Known rows, with every way that one mark hangs from another:
K2(K776(K559 K809)): [ 0.36 -1.04 -1.36  0.24 -0.39  0.75 -1.92 -2.97  1.65  1.81  2.57 -0.08
  3.35  1.04  2.65  1.32  1.85  0.01 -0.99  0.51 -0.14  1.06 -0.12 -2.56
 -3.11]
K776(K559 K809(K50(K87) K717)): [-0.59 -1.96 -1.37  0.03 -0.27 -0.08  0.50  1.02  3.20 -2.01 -0.49 -0.66
  0.29 -0.06  2.33 -1.29  0.39  0.17  0.55 -2.76  0.41  0.15 -0.20 -2.25
  1.08]
K717(K830(K87(K809(K50)) K559)): [ 0.10  3.61  0.72 -0.34 -1.04  2.77  2.06  1.97  1.04 -1.95  0.03  2.56
 -3.99 -0.28 -1.89  0.87  0.87  2.73 -2.28 -0.74  1.49 -1.15  0.64  0.00
 -0.15]
K830(K87): [ 0.29 -1.01  2.02  0.45  0.71  0.15  1.58  1.82  0.33  1.31  1.72  0.42
 -0.11  1.49 -1.37  4.81  1.33  3.22 -0.14  1.13  1.37  1.59  0.19  1.64
 -0.41]
K2(K776): [ 0.69 -1.03 -0.25  0.50 -0.38  1.02 -1.25 -2.56  0.04  3.32  3.89  0.39
  2.92  1.30 -1.06  0.64  1.60  0.54 -0.90  1.40 -0.11  1.37  0.36  0.12
 -3.52]
K809(K717): [ 0.32 -0.48  0.88  0.39  0.38  0.43  1.47  2.75  1.39  0.49  4.15  0.35
  1.87  2.25 -0.08 -1.05  0.12  0.56  1.29 -0.15  0.18  2.43  0.13  1.06
 -2.94]
K87(K809(K50(K2) K559 K717)): [ 1.01 -1.17 -0.84 -0.03 -0.46  0.91  1.17  0.36  1.80  0.76  2.24 -0.84
  0.71 -0.63  0.17  0.47  0.56  0.22  0.75 -4.56  0.24 -1.55  1.65 -3.47
 -1.59]
K50(K2 K87): [ 0.35 -4.21  1.10  0.31  0.02 -0.11  1.31 -0.29  0.88  2.75  0.79  0.66
  0.82  4.22 -4.87  1.39  1.36  2.83  2.02 -0.50  1.46  0.25  1.62  1.33
  0.34]
K809(K50(K2(K776)) K559 K717): [ 0.30 -4.79 -0.75  0.08 -0.47  1.05  0.47 -0.99  2.30  1.94  2.00 -0.30
  1.63 -2.26 -0.51  2.30 -0.84  0.88  1.39 -2.47 -0.38  1.13  2.31 -2.49
 -1.64]
K776(K809(K50 K717(K830))): [ 0.60  2.15 -0.12  0.33 -0.70  0.71  0.71  1.37  3.22 -7.38  0.25  1.33
  1.24  0.40  1.84 -3.25  1.53 -0.40 -0.43 -0.58 -0.04  0.68 -0.14  4.12
 -1.45]
K50(K87(K809)): [ 0.27 -0.52  0.08  0.13 -0.29  0.24  0.86  0.19 -0.20  1.53  1.83 -0.04
 -1.01  2.66 -3.05 -1.62  2.52  1.02  0.07 -2.17  1.20 -1.37  0.21 -0.32
  0.81]
K830(K87(K809(K50 K717)) K559): [ 0.10  0.76 -0.60 -0.57  0.79  2.63  1.77  2.58  0.00  2.35  2.02  0.22
 -4.01 -0.51 -4.25  2.23  0.17  2.33 -0.94 -2.58  1.70 -1.54  0.78 -2.82
  0.24]
K2(K776(K87)): [ 0.85 -3.17 -0.82  0.15 -1.25  0.48 -1.23 -2.78 -0.96  2.45  2.79  0.70
  3.49  1.05  1.12  3.91  1.96  0.37 -0.10  1.83 -0.34  1.43  0.09 -1.73
 -3.29]
K50(K717): [ 0.21  0.40  0.93  0.09  0.32  0.54  0.73  2.51  0.74  2.57  2.34 -0.45
  0.95  2.64  3.40 -3.83  0.77  1.65  0.35  1.63  0.86  1.00 -0.17  1.65
  2.24]
K830(K87(K717 K809) K559): [ 0.17  1.97  1.50 -0.75  1.10  2.37  1.81  4.55 -1.53  4.55  1.08 -1.05
 -4.38  0.99 -1.64  1.57  1.00  3.28 -1.44 -0.69  2.41 -2.35  0.47 -0.58
  0.82]
K776(K809): [ 0.82  1.18 -0.36  0.90  0.22  0.34  0.11  0.85  2.10 -2.06  1.36 -0.03
  3.01  2.57  1.30 -0.25  2.39  0.10 -0.56  0.97  0.53  0.62 -0.54  3.61
 -2.05]
K2(K776(K559 K809(K50))): [ 0.35 -1.19 -2.03  0.30 -0.83  0.87 -2.04 -3.70  1.85  1.15  1.16 -0.59
  2.99 -0.73  2.31  0.71  1.50 -0.26 -1.73 -0.24 -0.28 -0.02  0.04 -2.54
 -2.07]
K809(K50): [ 0.47 -0.23 -0.57  0.98 -1.03  0.69  0.82 -0.11  1.36  0.79  0.19 -0.65
  1.84 -0.63 -0.14 -0.38  0.11  0.71 -1.48 -0.13  0.36 -0.66  0.26  1.41
 -0.79]
K776(K87 K559 K809(K50 K717)): [ 0.05 -3.05 -2.23 -0.16 -1.35 -0.45  0.40  0.91  2.31 -3.05 -0.98 -0.43
  2.78 -0.55  7.10  3.49  0.52 -0.51  1.06 -1.46 -0.24  0.51 -0.64 -4.68
 -0.92]
K776(K87 K809(K559 K717)): [ 0.34 -3.27 -1.17  0.06 -0.43 -0.12  1.05  2.61  1.81 -3.24  0.94  0.25
  2.61  0.21  5.95  4.73  1.54 -0.36  2.19 -0.35 -0.22  2.24 -0.39 -0.91
 -1.48]
K50(K2(K776) K87(K809) K717): [ 0.95 -3.05  0.36 -1.26  0.37  0.42 -1.38 -2.73 -0.85  4.06  2.67  0.15
 -0.79  4.41 -2.84 -3.80  3.22  2.10  1.87 -1.71  1.30 -1.60  1.67 -1.67
  3.79]
K830(K87(K717 K809(K50)) K559): [ 0.18  1.77  0.78 -0.73  0.63  2.46  1.66  3.81 -1.32  3.78 -0.32 -1.51
 -4.80 -0.70 -1.89  0.99  0.60  3.04 -2.12 -1.43  2.29 -3.45  0.68 -0.70
  1.79]
K50(K2 K87(K717 K809(K559))): [ 0.51 -2.89  1.91 -0.49  0.02  0.04  1.46  1.67 -0.24  3.70 -0.05 -1.47
 -1.47  2.55 -1.34 -0.26  1.99  2.55  1.64 -2.83  1.72 -2.42  1.93 -0.18
  2.00]

Rows:
[-0.45  0.09  3.12 -0.12 -0.82  0.22  1.98  3.50 -0.01 -0.68 -0.99  0.41
 -2.45  2.13  0.16 -3.98  1.46  2.41  0.04  0.55  1.35 -0.02  0.23  4.79
  2.24]
K50(K87(K717(K830)))
[-0.44  0.26  2.05 -0.34  1.25  2.19  2.31  5.45 -0.88  4.97  0.40 -0.73
 -3.74  0.72 -1.51  2.63 -0.17  4.10 -0.96  1.40  2.33 -0.33  0.49  1.49
  1.11]
K830(K87(K717) K559)
[ 0.63  3.96 -0.89 -0.44 -1.11  2.29  0.68  0.92  0.79 -0.07  0.85  0.26
 -1.92  0.14  1.26 -5.26  1.13  0.60 -2.13 -1.90  0.89 -3.05  0.33 -1.20
  1.54]
K87(K809(K50(K717(K830(K559)))))
[ 1.21  0.08  0.76 -0.68 -1.82  0.72 -1.13 -1.45 -1.87 -0.01  1.77  0.52
  1.35  1.02  3.46  0.50  3.02  0.23 -0.78  0.66 -0.13 -0.68  0.10 -1.02
 -2.69]
K2(K776(K87(K717(K830) K809)))
[ 0.02 -0.12  0.51 -0.71  0.33  0.24  0.51  1.61 -0.48  2.17  1.77 -0.46
 -2.47  3.21  0.06 -5.81  2.47  1.51  0.83 -1.58  1.50 -1.48 -0.01 -0.12
  5.40]
K50(K87(K809) K717)
[ 1.82  0.14 -1.17  0.11 -0.95  0.99 -0.94 -3.55  0.28  1.77  2.13 -0.52
  2.15  1.01 -2.18 -0.19  2.25  0.18 -1.15 -2.47  0.36 -2.88  1.29 -2.11
 -2.61]
K87(K809(K50(K2(K776))))
[ 0.60  5.18  0.94 -0.56 -1.58  2.41  1.42  3.12 -0.14 -1.01 -1.00 -0.57
 -3.09 -0.52  2.00 -5.72  1.08  0.91 -2.93 -1.70  1.18 -4.20  0.45  1.24
  0.15]
K87(K717(K830(K559)) K809(K50))
[ 1.12 -0.28  1.19 -0.44  0.49  0.29  0.73  0.31 -0.07  0.99  0.77 -0.46
 -1.26  1.26 -1.13  1.99  2.11  2.90 -0.09 -1.59  1.60 -1.77  0.98 -0.58
  2.22]
K830(K87(K809(K50(K2 K717))))
[ 0.74 -0.16  1.19  0.03 -1.28  0.82  1.81  0.83  2.81 -4.03  0.71  2.01
  1.08  0.85 -0.98 -1.79 -0.22  1.29  0.95 -1.26  0.11  0.84  1.57  1.85
 -2.13]
K809(K50(K2) K717(K830))
[ 0.28  0.15  0.16 -0.21 -1.05  2.25  2.14  1.68  2.76 -2.05  0.63  2.19
 -0.60  0.42 -2.37 -1.78 -1.21  1.63  0.45 -1.33  0.51  0.25  1.83  0.46
 -1.88]
K809(K50(K2) K717(K830(K559)))
[ 0.96 -2.19 -0.32 -0.16 -0.48  0.77 -0.95 -2.28  0.83  2.73  0.80 -0.55
  1.87  0.78  0.03 -2.16  0.73  1.57 -0.07  0.25  0.41 -0.81  1.47  0.32
  1.59]
K809(K50(K2(K776) K717))
[ 0.40 -0.78  1.40 -0.22  0.86  0.52  1.81  2.52  0.48  0.75  3.10  0.05
 -1.63  0.10 -0.20  4.46  1.46  2.21  0.73 -2.40  1.04  0.77  0.61 -2.06
 -0.51]
K830(K87(K809(K559 K717)))
[-0.26 -1.89 -1.44  0.71 -0.40  0.45  0.65  0.47  2.66 -1.81 -1.68 -0.80
  0.10 -1.63  1.03  0.46  1.47  0.45 -0.56 -1.53  0.58 -0.61  0.22  1.89
  2.24]
K776(K809(K50(K87) K559))
[ 1.21  2.70  0.97 -0.10 -0.73  0.58  0.44  1.88 -0.85  1.12 -0.06 -2.87
 -0.28  0.11  2.31 -4.30  1.80  0.25 -2.01 -2.02  0.91 -4.09  0.17  1.15
 -0.05]
K87(K717 K809(K50))
[ 0.53 -1.94 -1.31 -0.04 -0.08  0.66 -1.70 -2.70  0.95 -1.67  2.04  0.28
  1.29  0.22 -2.08 -2.02  2.38 -0.50 -0.12 -0.76 -0.21  0.58  0.24  1.51
 -0.89]
K2(K776(K809(K50(K87) K717)))
[ 0.68  0.54 -1.44  0.52 -1.10  1.18  0.88 -0.15  1.27  1.66  1.02 -1.29
  0.36 -2.00  1.65  0.46  1.03  0.02 -1.59 -3.28  0.32 -2.39  0.66 -2.81
 -0.61]
K87(K809(K50 K559))
[-0.64 -1.33 -1.35 -0.14 -0.42  0.05 -0.01  0.66  2.72 -0.31 -1.90 -1.27
 -0.25  0.16  4.65 -2.88  0.93  0.90 -0.36 -1.41  0.92 -0.99 -0.41 -1.63
  4.55]
K776(K559 K809(K50(K87 K717)))
[ 1.48  1.93  0.33 -0.24 -1.20  0.96  0.99 -0.16  1.70 -3.29  1.98  1.17
  0.47  1.39 -0.90 -2.65  1.44  0.20  0.08 -3.36  0.25 -1.60  1.26 -0.86
 -2.53]
K87(K809(K50(K2) K717(K830)))
[-0.25  2.02 -0.21 -0.13 -1.17  2.13  1.31  2.06  1.72 -0.44 -0.69  0.76
 -1.66 -0.68  2.18 -4.92 -0.41  1.63 -1.69  0.68  0.82 -0.82  0.38  1.57
  2.97]
K809(K50(K717(K830(K559))))
[ 0.49 -1.68 -0.99  0.15  0.30  1.05 -1.24 -1.36  1.66 -0.09  3.80  0.26
  2.52  0.02  1.32  0.74  1.87 -0.47  0.31 -0.16 -0.50  2.24  0.35  0.06
 -2.95]
K2(K776(K809(K559 K717)))
[ 0.10 -4.90 -0.86  0.04 -1.11  0.39 -0.40 -3.57  1.07  3.47 -0.50 -0.27
  0.91  0.16 -3.26  1.11  0.53  1.90  0.13 -1.65  0.67 -1.06  1.75 -2.39
  0.78]
K809(K50(K2(K776(K559)) K87))
[-0.40 -2.59 -0.71  0.46 -0.54  0.95  1.96  2.45  2.64  0.48  1.24 -0.78
  0.38 -3.17  1.96  0.62 -1.46  0.48  0.57 -2.36 -0.22  1.23  0.95 -1.18
 -0.33]
K809(K50 K559 K717)
[ 1.13 -0.12 -0.69  0.27  0.14  0.33 -0.35  0.00  2.44 -2.02 -0.63 -0.69
  2.41  1.95  2.01 -2.31  1.94  0.76  0.01  0.19  0.76 -1.04  0.44  3.27
  1.65]
K776(K809(K50(K2 K717)))
[ 0.32 -2.27 -1.82 -0.48 -1.96 -0.08  0.78  0.26  0.57  1.09  0.84 -0.68
  1.67 -0.41  5.75  3.36  0.30 -0.17  0.62 -3.16 -0.04 -1.04 -0.15 -8.71
 -1.65]
K776(K87(K809(K50 K717)) K559)
[ 0.50  0.74 -1.15 -0.05 -0.72  1.17  0.66  0.73  1.07  1.91  0.99 -1.64
 -0.50 -1.61  3.59 -2.25  0.96  0.30 -1.14 -2.91  0.51 -2.46  0.50 -2.76
  2.31]
K87(K809(K50(K717) K559))
[-0.94 -3.73 -0.88  0.65 -1.09  0.67  1.74  0.77  1.79  2.03 -1.56 -0.89
 -1.34 -3.13 -0.25  1.23 -0.41  1.62 -0.44 -2.07  0.64 -0.46  0.97 -0.45
  3.10]
K809(K50(K87) K559)
[ 0.15 -3.93 -1.26 -0.07 -1.60  0.36 -1.14 -2.84 -0.19  4.20  2.28  0.24
  3.39  0.37  3.93  5.03  0.95  0.66 -0.02  0.89 -0.34  1.49  0.05 -6.00
 -3.18]
K2(K776(K87 K559))
[ 1.42 -4.10  0.91 -0.18 -0.69  0.14 -0.70 -1.87 -0.87  3.48  1.65 -0.07
  3.83  2.98  0.37  3.80  1.85  1.84  1.32  1.51  0.36  0.29  1.45 -0.31
 -3.05]
K50(K2(K776(K87(K717))))
[ 0.57 -1.57 -1.54  0.30 -0.44  0.72 -2.02 -3.69  0.71 -0.72  0.96  0.04
  1.65  0.10 -1.84 -1.02  2.79 -0.16 -1.25  0.05  0.03 -0.29  0.17  1.80
 -0.47]
K2(K776(K809(K50(K87))))
[-0.67 -0.39  0.95 -0.10 -1.05  1.19  1.98  2.52  2.31 -0.93 -1.61  0.32
 -2.53 -3.39  4.84 -0.30 -0.38  2.70 -0.82 -0.38  0.70  0.43  0.85  0.61
  4.79]
K809(K50(K717(K830(K87))) K559)
[ 0.59 -3.67 -1.59 -0.17 -0.54  0.56 -1.23 -1.48  0.66 -0.92  2.71  0.58
  3.13 -0.25  3.48  4.00  2.19 -0.60  1.18  0.29 -0.71  2.32  0.05 -1.86
 -2.74]
K2(K776(K87 K809(K559 K717)))
[ 1.08  5.03  2.88 -0.37 -1.21  0.87  1.22  3.17 -0.28 -1.99  0.81 -0.26
 -0.97  2.08  3.78 -4.94  2.50  0.88 -1.59 -0.71  0.93 -2.28  0.05  2.68
 -1.34]
K87(K717(K830) K809)
[ 0.85 -4.73  0.65 -0.34 -1.01  0.04 -0.65 -1.92 -0.22  4.84  1.21 -0.40
  3.78  2.43  2.54  4.75  0.99  1.97  1.35  0.83  0.39  0.38  1.40 -3.78
 -3.01]
K50(K2(K776(K87(K717) K559)))
[-0.54  2.33  0.51 -1.22 -0.56  2.10  1.42  2.79  0.26  0.19  0.80  1.85
 -5.33  2.62 -0.18 -7.28  1.69  2.15 -0.17 -1.23  1.79 -1.61  0.29 -0.17
  5.61]
K50(K87(K809) K717(K830(K559)))
[-0.21  2.12  1.76 -0.67 -0.74  1.51  1.74  3.34 -0.67  0.37 -0.24  0.31
 -4.42  2.04 -1.15 -4.92  1.90  1.90 -0.79 -1.53  1.79 -2.50  0.39  1.62
  2.05]
K50(K87(K717(K830(K559)) K809))
[-0.57 -5.07 -0.18 -0.16 -0.48  0.50  1.48  0.92  1.91  3.32 -1.82 -0.95
 -1.52 -1.19  0.77 -0.67 -0.35  2.79  1.38 -1.91  1.14 -0.83  1.95 -0.79
  6.19]
K809(K50(K2 K87 K717) K559)
[ 0.22 -1.86  3.65 -0.31 -0.63 -0.05  1.93  2.32  0.44  0.17 -1.19  0.78
 -1.19  3.96 -1.77 -1.93  1.54  3.43  1.53  0.24  1.69 -0.44  1.66  4.25
  1.43]
K50(K2 K87(K717(K830)))
[-0.40  2.41  1.82 -0.05 -0.54  2.58  2.61  3.23  1.39 -0.95  0.62  3.16
 -3.15  0.90 -1.55  2.25  0.22  3.55 -1.35  1.49  1.56  1.28  0.57  1.74
 -0.64]
K717(K830(K87 K559))
[ 0.61 -2.92 -1.56 -0.63 -1.36  0.49 -1.32 -2.74 -0.53  3.17  3.82  0.24
  2.63  0.65  3.66  3.44  1.54 -0.29  0.44 -1.40 -0.48  0.63  0.07 -8.02
 -3.70]
K2(K776(K87(K809(K717)) K559))
[ 0.65  1.56  1.47 -0.09 -0.24  0.78  1.25  3.55 -0.32  3.16  1.33 -2.64
 -0.47  0.04  4.57 -1.52  1.47  0.78 -0.91 -1.91  0.91 -2.28  0.41 -0.41
 -0.35]
K87(K717 K809(K559))
[-0.94 -3.24  0.48  0.27 -0.92  0.49  1.92  2.54  0.91  2.47 -2.49 -2.11
 -2.18 -3.23  1.47 -0.56 -0.30  1.86 -0.50 -1.75  0.90 -1.27  0.94  1.06
  4.00]
K809(K50(K87(K717)) K559)
[ 0.64 -2.86 -0.50 -0.21 -0.75  0.43 -1.40 -0.64 -0.46  0.46  0.64 -0.85
  2.61 -0.45  5.43  3.23  2.70  0.00 -0.03  1.39 -0.19  0.62 -0.07  0.11
 -1.37]
K2(K776(K87(K717) K809(K559)))
